[[ 39 -99 -98  36  64]
 [-61  80 -12 -58  36]]
->
[[ 39 -99]
 [-61  80]]

[[  9 -37  62 -10 -24]
 [-11   5 -29 -34 -37]
 [  1 -31 -52 -81 -92]]
->
[[  9 -37]
 [-11   5]]

[[-19 -12  25 -28]
 [ -7 100  22 -48]
 [ 29  -6  15 -47]]
->
[[-19 -12]
 [ -7 100]]

[[ 39  26  49 -77]
 [ 34  27 -29  62]]
->
[[39 26]
 [34 27]]

[[ 78 -41   1  58 -52]
 [-34 -36  55  77   9]]
->
[[ 78 -41]
 [-34 -36]]

[[-38  -7  37   6 -29]
 [-42 -28  21 -14 -38]
 [-83   7  27  17  18]]
->
[[-38  -7]
 [-42 -28]]
---
[[  39    3 -102  -42  -44   58   -1    8  -52]
 [ -62   -1   56  -72  -15   59    6    8   29]]
->
[[ -52    8   -1   58  -44  -42 -102    3   39]
 [  29    8    6   59  -15  -72   56   -1  -62]]

[[-102    0]
 [ -62  -57]
 [ -65   99]]
->
[[   0 -102]
 [ -57  -62]
 [  99  -65]]

[[  14  -15   -2   -1   29  -15    1  -93]
 [  67   -7   -1    4    0    1    1  -57]
 [ -62   44    9   16    7    9   -9  -38]
 [ -18  -96   63  -51    1  -23   -2  -45]
 [  -9   38   11   15  -39    4   13   16]
 [   9  -38  -53   10   84  -13  -27  -26]
 [ -75   71  -10    2   33    0    0 -102]
 [ -46  -44    9   27   16  -15   25    6]
 [ -46   15  -31  -17   25   -9   -6   19]]
->
[[ -93    1  -15   29   -1   -2  -15   14]
 [ -57    1    1    0    4   -1   -7   67]
 [ -38   -9    9    7   16    9   44  -62]
 [ -45   -2  -23    1  -51   63  -96  -18]
 [  16   13    4  -39   15   11   38   -9]
 [ -26  -27  -13   84   10  -53  -38    9]
 [-102    0    0   33    2  -10   71  -75]
 [   6   25  -15   16   27    9  -44  -46]
 [  19   -6   -9   25  -17  -31   15  -46]]

[[ 49  77 -21 -72  59  48  33  67]
 [ 45   1  53  80  17 -81  -7  86]
 [-16  43  49   0  65 -50 -53   0]
 [ -4 -40  69  78 -63  57  47 -69]
 [-18  -8   3  14  -4 -52  51  -2]]
->
[[ 67  33  48  59 -72 -21  77  49]
 [ 86  -7 -81  17  80  53   1  45]
 [  0 -53 -50  65   0  49  43 -16]
 [-69  47  57 -63  78  69 -40  -4]
 [ -2  51 -52  -4  14   3  -8 -18]]

[[ 18  20 -37  26  18  40 -20  -6 -16   1  10]
 [-14  23 -33  12 -17 -13   3   4  37  47 -45]
 [  9   4 -67  16  18 -11   7 -19 -24  25 -34]
 [-11  -6 -41  34  29   8   9  -2 -12  69  16]
 [  9 -40   0   8 -20  11 -38  28   8  11 -26]
 [-19   3  16  21 -35  -7  -1   0  -9  12 -48]
 [ 21  -3 -41  16 -34   4 -37  -8  40  25 -23]
 [-10  19 -17  15   1 -11 -24 -15 -12  79 -33]]
->
[[ 10   1 -16  -6 -20  40  18  26 -37  20  18]
 [-45  47  37   4   3 -13 -17  12 -33  23 -14]
 [-34  25 -24 -19   7 -11  18  16 -67   4   9]
 [ 16  69 -12  -2   9   8  29  34 -41  -6 -11]
 [-26  11   8  28 -38  11 -20   8   0 -40   9]
 [-48  12  -9   0  -1  -7 -35  21  16   3 -19]
 [-23  25  40  -8 -37   4 -34  16 -41  -3  21]
 [-33  79 -12 -15 -24 -11   1  15 -17  19 -10]]

[[  14   17  -95   -7   -9   16   45  -12  -75   62  -38]
 [  -3   -9  -17   25   -7  -35   -4   46  -86   45  -29]
 [ -40   16   77  -67  -26  -79  -46   19   22   20   29]
 [ -70    7  -30  -31   54   21  -42  -69  -42  -20   20]
 [ -14  -13  -20   58   42  -90  -82  -16  -40   36  -56]
 [  27    1  -68   -6  -30    7  -39   17  -24   66  -22]
 [  42    6 -102    5   74    1   28    3   -1    4   54]]
->
[[ -38   62  -75  -12   45   16   -9   -7  -95   17   14]
 [ -29   45  -86   46   -4  -35   -7   25  -17   -9   -3]
 [  29   20   22   19  -46  -79  -26  -67   77   16  -40]
 [  20  -20  -42  -69  -42   21   54  -31  -30    7  -70]
 [ -56   36  -40  -16  -82  -90   42   58  -20  -13  -14]
 [ -22   66  -24   17  -39    7  -30   -6  -68    1   27]
 [  54    4   -1    3   28    1   74    5 -102    6   42]]

[[-23  21 -64  35   3  27 -46   3  39]
 [-31 -13 -39  76 -33  63  -7  35 -40]
 [ 18  15 -32   0  32 -18 -59  15  56]
 [-14 -10 -14   4  29 -13 -22  32  33]
 [ 26 -32  -7  39 -52  33 -55 -10  22]]
->
[[ 39   3 -46  27   3  35 -64  21 -23]
 [-40  35  -7  63 -33  76 -39 -13 -31]
 [ 56  15 -59 -18  32   0 -32  15  18]
 [ 33  32 -22 -13  29   4 -14 -10 -14]
 [ 22 -10 -55  33 -52  39  -7 -32  26]]

[[ 88  57  -2  38 -25  28  51 -30 -51]
 [ 90  79 -15  26 -17  18  59 -63 -42]
 [ 84  76  17  29 -76  29  37 -56 -39]
 [ 94  71 -17  39 -21  13  50 -63 -29]
 [ 89  80  -3  37 -61  13  38 -72 -20]
 [ 93  53 -22  37  31  30  70 -17 -54]
 [ 84  77  14  33 -76  25  37 -61 -32]
 [101  53 -31  52  21  13  52 -48 -22]
 [ 95  74 -31  26  33  17  73 -56 -54]
 [ 86  82   4  33 -70  16  37 -72 -21]]
->
[[-51 -30  51  28 -25  38  -2  57  88]
 [-42 -63  59  18 -17  26 -15  79  90]
 [-39 -56  37  29 -76  29  17  76  84]
 [-29 -63  50  13 -21  39 -17  71  94]
 [-20 -72  38  13 -61  37  -3  80  89]
 [-54 -17  70  30  31  37 -22  53  93]
 [-32 -61  37  25 -76  33  14  77  84]
 [-22 -48  52  13  21  52 -31  53 101]
 [-54 -56  73  17  33  26 -31  74  95]
 [-21 -72  37  16 -70  33   4  82  86]]
---
[[-100  -93  -89  -67  -50  -30   13   48   45   60   81   84   93   83]
 [ -46  -46   -6   17   40   69   76   81   93   88   83   83   59   48]]
->
[[  83   48]
 [  93   59]
 [  84   83]
 [  81   83]
 [  60   88]
 [  45   93]
 [  48   81]
 [  13   76]
 [ -30   69]
 [ -50   40]
 [ -67   17]
 [ -89   -6]
 [ -93  -46]
 [-100  -46]]

[[ 39 -23]
 [-78 -89]
 [-76 -74]
 [ 45  20]
 [ 47 -29]
 [-50 -13]
 [-13 -45]]
->
[[-23 -89 -74  20 -29 -13 -45]
 [ 39 -78 -76  45  47 -50 -13]]

[[-36  19  55 -22  19]
 [-20  37  70 -50 -12]
 [-50   4  50  60 -30]
 [ 52 -62  15 -53  -7]
 [-42  29  46 -52 -75]
 [ 31 -66 -49 -34  53]
 [  4  64 -57 -24 -75]
 [ 32 -16  49  68 -13]]
->
[[ 19 -12 -30  -7 -75  53 -75 -13]
 [-22 -50  60 -53 -52 -34 -24  68]
 [ 55  70  50  15  46 -49 -57  49]
 [ 19  37   4 -62  29 -66  64 -16]
 [-36 -20 -50  52 -42  31   4  32]]

[[ 24  -9 -25  15   8  28  21 -11 -12 -20]
 [ 26  10 -24  36 -20  -7   9 -43  14  34]
 [ 31  27 -11 -27 -77   7 -25 -22 -70 -13]
 [ -6   3   5  -3  -6  -7 -10   3   4   5]
 [ 14 -18  46 -72   8  35  47  18  55 -49]
 [ 27  77 -16  12   3  59 -11  19 -14  26]
 [-20  42  -5  14  51  -7  52  -6  15  21]]
->
[[-20  34 -13   5 -49  26  21]
 [-12  14 -70   4  55 -14  15]
 [-11 -43 -22   3  18  19  -6]
 [ 21   9 -25 -10  47 -11  52]
 [ 28  -7   7  -7  35  59  -7]
 [  8 -20 -77  -6   8   3  51]
 [ 15  36 -27  -3 -72  12  14]
 [-25 -24 -11   5  46 -16  -5]
 [ -9  10  27   3 -18  77  42]
 [ 24  26  31  -6  14  27 -20]]

[[ -9  37 -12 -33  46 -37 -13  28   4 -57  24  73]
 [-30  21  31  45 -50  15  57 -27  -5  42  -1 -60]
 [-44  57 -20  -1 -21 -19  79 -22 -14  57   6  -5]
 [-44  66 -35 -23   6 -33  67 -15 -12  40   8  27]
 [ 10   9   7 -18  33 -25 -35  42   6 -78  32  64]
 [-25  57 -30 -40  45 -43  15  12   0 -25  17  70]
 [-37  67 -39 -38  30 -41  43  -3  -7  11  11  53]]
->
[[ 73 -60  -5  27  64  70  53]
 [ 24  -1   6   8  32  17  11]
 [-57  42  57  40 -78 -25  11]
 [  4  -5 -14 -12   6   0  -7]
 [ 28 -27 -22 -15  42  12  -3]
 [-13  57  79  67 -35  15  43]
 [-37  15 -19 -33 -25 -43 -41]
 [ 46 -50 -21   6  33  45  30]
 [-33  45  -1 -23 -18 -40 -38]
 [-12  31 -20 -35   7 -30 -39]
 [ 37  21  57  66   9  57  67]
 [ -9 -30 -44 -44  10 -25 -37]]

[[-13  10  45  31  64  -7]
 [-44 -76   5  48  70   6]
 [ 65  17 -21 -18  52  11]]
->
[[ -7   6  11]
 [ 64  70  52]
 [ 31  48 -18]
 [ 45   5 -21]
 [ 10 -76  17]
 [-13 -44  65]]
